Below is a small trained network, with its code and all its weights. Each question gives an input and a target symbol and asks what happens when units are switched off, that is, made to give their printed mean instead of their output.

import numpy as np


def w(rows, s, z=0):
    codes = np.array(rows[::2]) - 128.0
    scale = np.full(codes.shape[1], s)
    scale[-1] = z or s
    return codes * scale


def norm(h):
    return h / np.sqrt((h * h).mean(-1, keepdims=True) + 1e-5)


def f(y):
    return y / 2 * (1 + np.tanh(0.7978845608 * (y + 0.044715 * y**3)))


def softmax(a):
    e = np.exp(a - a.max(-1, keepdims=True))
    return e / e.sum(-1, keepdims=True)


def log_softmax(a):
    a = a - a.max(-1, keepdims=True)
    return a - np.log(np.exp(a).sum(-1, keepdims=True))


def net(x, mask):
    ids = ['ΓΠΦβδηθξτ'.index(c) for c in x.split()]
    T = len(ids)
    res = E[ids] + P[:T]
    r = norm(res)
    for j in range(3):
        rows = slice(3 * j, 3 * j + 3)
        q, k, v = (r @ M[0][rows].T for M in (Q, K, V))
        z = softmax(np.where(np.tri(T) > 0, q @ k.T / 3**0.5, -1e9)) @ v
        o = O[0][rows]
        res = res + np.where(mask[j], z, o[:, -1]) @ o[:, :-1]
    y = f(norm(res) @ A[0][:, :-1].T + A[0][:, -1])
    res = res + np.where(mask[3:19], y, B[0][:, -1]) @ B[0][:, :-1]
    return log_softmax(norm(res)[-1] @ U[:, :-1].T + U[:, -1])


Q, K, V, O, A, B = {}, {}, {}, {}, {}, {}
E = w([
[149,143,61,159],'Γ',
[167,67,137,219],'Π',
[146,90,81,198],'Φ',
[93,116,42,128],'β',
[130,55,98,131],'δ',
[203,236,187,73],'η',
[166,46,61,33],'θ',
[155,83,167,8],'ξ',
[169,125,222,217],'τ',
],0.015)
P = w([
[11,228,67,118],'0',
[85,188,54,149],'1',
[116,163,62,137],'2',
[147,139,73,128],'3',
[172,116,97,122],'4',
[202,100,101,121],'5',
],0.012)
Q[0] = w([
[142,100,66,75],'head 1',
[55,152,154,93],'head 1',
[59,106,226,122],'head 1',
[224,70,46,91],'head 2',
[73,76,127,141],'head 2',
[107,144,94,117],'head 2',
[5,149,195,142],'head 3',
[197,172,119,71],'head 3',
[178,203,162,203],'head 3',
],0.015)
K[0] = w([
[138,61,140,123],'head 1',
[46,112,44,142],'head 1',
[86,222,4,163],'head 1',
[200,199,155,107],'head 2',
[99,158,40,88],'head 2',
[94,182,145,138],'head 2',
[13,186,83,160],'head 3',
[178,66,180,168],'head 3',
[78,70,41,114],'head 3',
],0.014)
V[0] = w([
[159,79,104,80],'head 1',
[184,192,116,56],'head 1',
[63,25,111,126],'head 1',
[104,202,175,121],'head 2',
[102,166,105,10],'head 2',
[42,129,106,104],'head 2',
[77,46,94,75],'head 3',
[106,22,103,161],'head 3',
[164,92,62,103],'head 3',
],0.014)
O[0] = w([
[145,58,68,92,116],'head 1',
[220,129,198,107,223],'head 1',
[6,66,97,53,12],'head 1',
[76,83,108,166,255],'head 2',
[153,121,94,191,186],'head 2',
[168,105,90,76,127],'head 2',
[135,255,60,98,109],'head 3',
[40,194,45,128,115],'head 3',
[124,193,80,214,211],'head 3',
],0.0099,0.0043)
A[0] = w([
[98,99,145,127,108],'neuron 1',
[207,97,127,153,217],'neuron 2',
[170,183,186,68,110],'neuron 3',
[253,144,141,100,188],'neuron 4',
[73,185,130,58,82],'neuron 5',
[120,164,176,206,233],'neuron 6',
[87,126,76,136,144],'neuron 7',
[153,72,230,113,197],'neuron 8',
[108,45,133,90,247],'neuron 9',
[200,138,96,106,100],'neuron 10',
[167,181,204,73,87],'neuron 11',
[67,153,115,115,168],'neuron 12',
[148,67,91,157,118],'neuron 13',
[176,189,195,60,103],'neuron 14',
[99,114,188,141,253],'neuron 15',
[153,128,153,154,31],'neuron 16',
],0.018,0.0052)
B[0] = w([
[141,114,118,97,131],'neuron 1',
[79,74,160,142,232],'neuron 2',
[25,62,33,162,164],'neuron 3',
[106,41,160,180,249],'neuron 4',
[113,59,160,155,146],'neuron 5',
[139,231,175,39,227],'neuron 6',
[104,118,199,174,177],'neuron 7',
[128,234,158,129,203],'neuron 8',
[141,189,110,2,175],'neuron 9',
[175,49,158,58,180],'neuron 10',
[104,107,53,146,165],'neuron 11',
[218,94,167,170,162],'neuron 12',
[43,104,111,89,169],'neuron 13',
[98,119,68,173,170],'neuron 14',
[121,215,160,55,170],'neuron 15',
[136,157,115,167,137],'neuron 16',
],0.0091,0.012)
U = w([
[138,193,123,76,254],'Γ',
[181,17,86,164,61],'Π',
[82,106,130,175,71],'Φ',
[178,93,198,136,84],'β',
[108,112,83,166,115],'δ',
[190,149,32,97,182],'η',
[6,129,176,133,13],'θ',
[169,107,125,170,92],'ξ',
[62,126,74,134,155],'τ',
],0.014,0.0057)

Each question gives the input, a string of symbols that net reads in full, and the target symbol t.
The units are the heads (3 rows each of Q, K, V and O) and the neurons (one row each of A and B). Each row of codes is followed by its name. A weight is (code - 128) times the scale printed after its matrix; where a second scale follows, it is the last column's (O, A, B and U).
mask holds one flag per unit, heads first, then neurons. A switched-off unit (its flag False) gives its mean, the last column of its rows in O or B, instead of its output. The means were averaged over made-up inputs and are rounded, as every weight is.
A unit's drop is (log p(t) with every unit on - log p(t) with that unit switched off) / (log p(t) with every unit on - log p(t) with every unit switched off).
The circuit of an input: a set's keep is (log p(t) with only the set's units on - log p(t) with every unit switched off) / (log p(t) with every unit on - log p(t) with every unit switched off). Starting from the 12 units with the biggest drops (on a tie, the unit counted first), units are removed one at a time, each time the one whose removal leaves the highest keep (on an exact tie, the one counted first), for as long as the keep stays at least 0.8.
circuit, biggest first: the units of the circuit, biggest drop first
unit that matters most: the unit with the biggest drop
top k neurons: the k neurons with the biggest drops, biggest first
heads that matter: for each layer, one digit per head in row order, 1 if its drop is at least 0.15 and else 0, layers parted by /
input ξ β τ, target Γ: unit that matters most -> neuron 6
input Π Π θ Π δ η, target η: circuit, biggest first -> [head 3; head 1]
input η Π Γ Π Φ, target τ: heads that matter -> 000
input τ Π β, target Γ: circuit, biggest first -> [head 3; neuron 9]
input δ Γ Γ θ, target η: heads that matter -> 001
input θ ξ η δ, target β: heads that matter -> 001
input ξ ξ θ δ δ β, target τ: heads that matter -> 100
input Π Π η Φ, target β: heads that matter -> 100
input Γ Φ τ Π β, target Γ: heads that matter -> 011
input θ τ Γ, target Γ: heads that matter -> 000
input τ Π Π Π, target θ: heads that matter -> 111
input θ η Γ, target β: heads that matter -> 100
input ξ β τ Π, target Γ: heads that matter -> 100
input η ξ Π, target Π: circuit, biggest first -> [head 1; head 2]
input Φ Π Γ ξ Γ, target Π: circuit, biggest first -> [head 1; neuron 6]
input Φ θ δ Γ, target η: top 2 neurons -> [neuron 4; neuron 2]
input Φ τ Π τ Π Φ, target Γ: heads that matter -> 010
input η δ Π Π, target τ: heads that matter -> 000
input Φ θ Π δ Φ, target τ: circuit, biggest first -> [head 1]
input ξ Π Π η, target τ: circuit, biggest first -> [neuron 3]
input θ τ θ, target Γ: top 3 neurons -> [neuron 9; neuron 8; neuron 4]
input η τ Φ, target θ: top 2 neurons -> [neuron 6; neuron 13]
input τ Γ Π τ η, target θ: top 2 neurons -> [neuron 3; neuron 4]
input ξ δ ξ η, target Π: top 3 neurons -> [neuron 4; neuron 10; neuron 8]
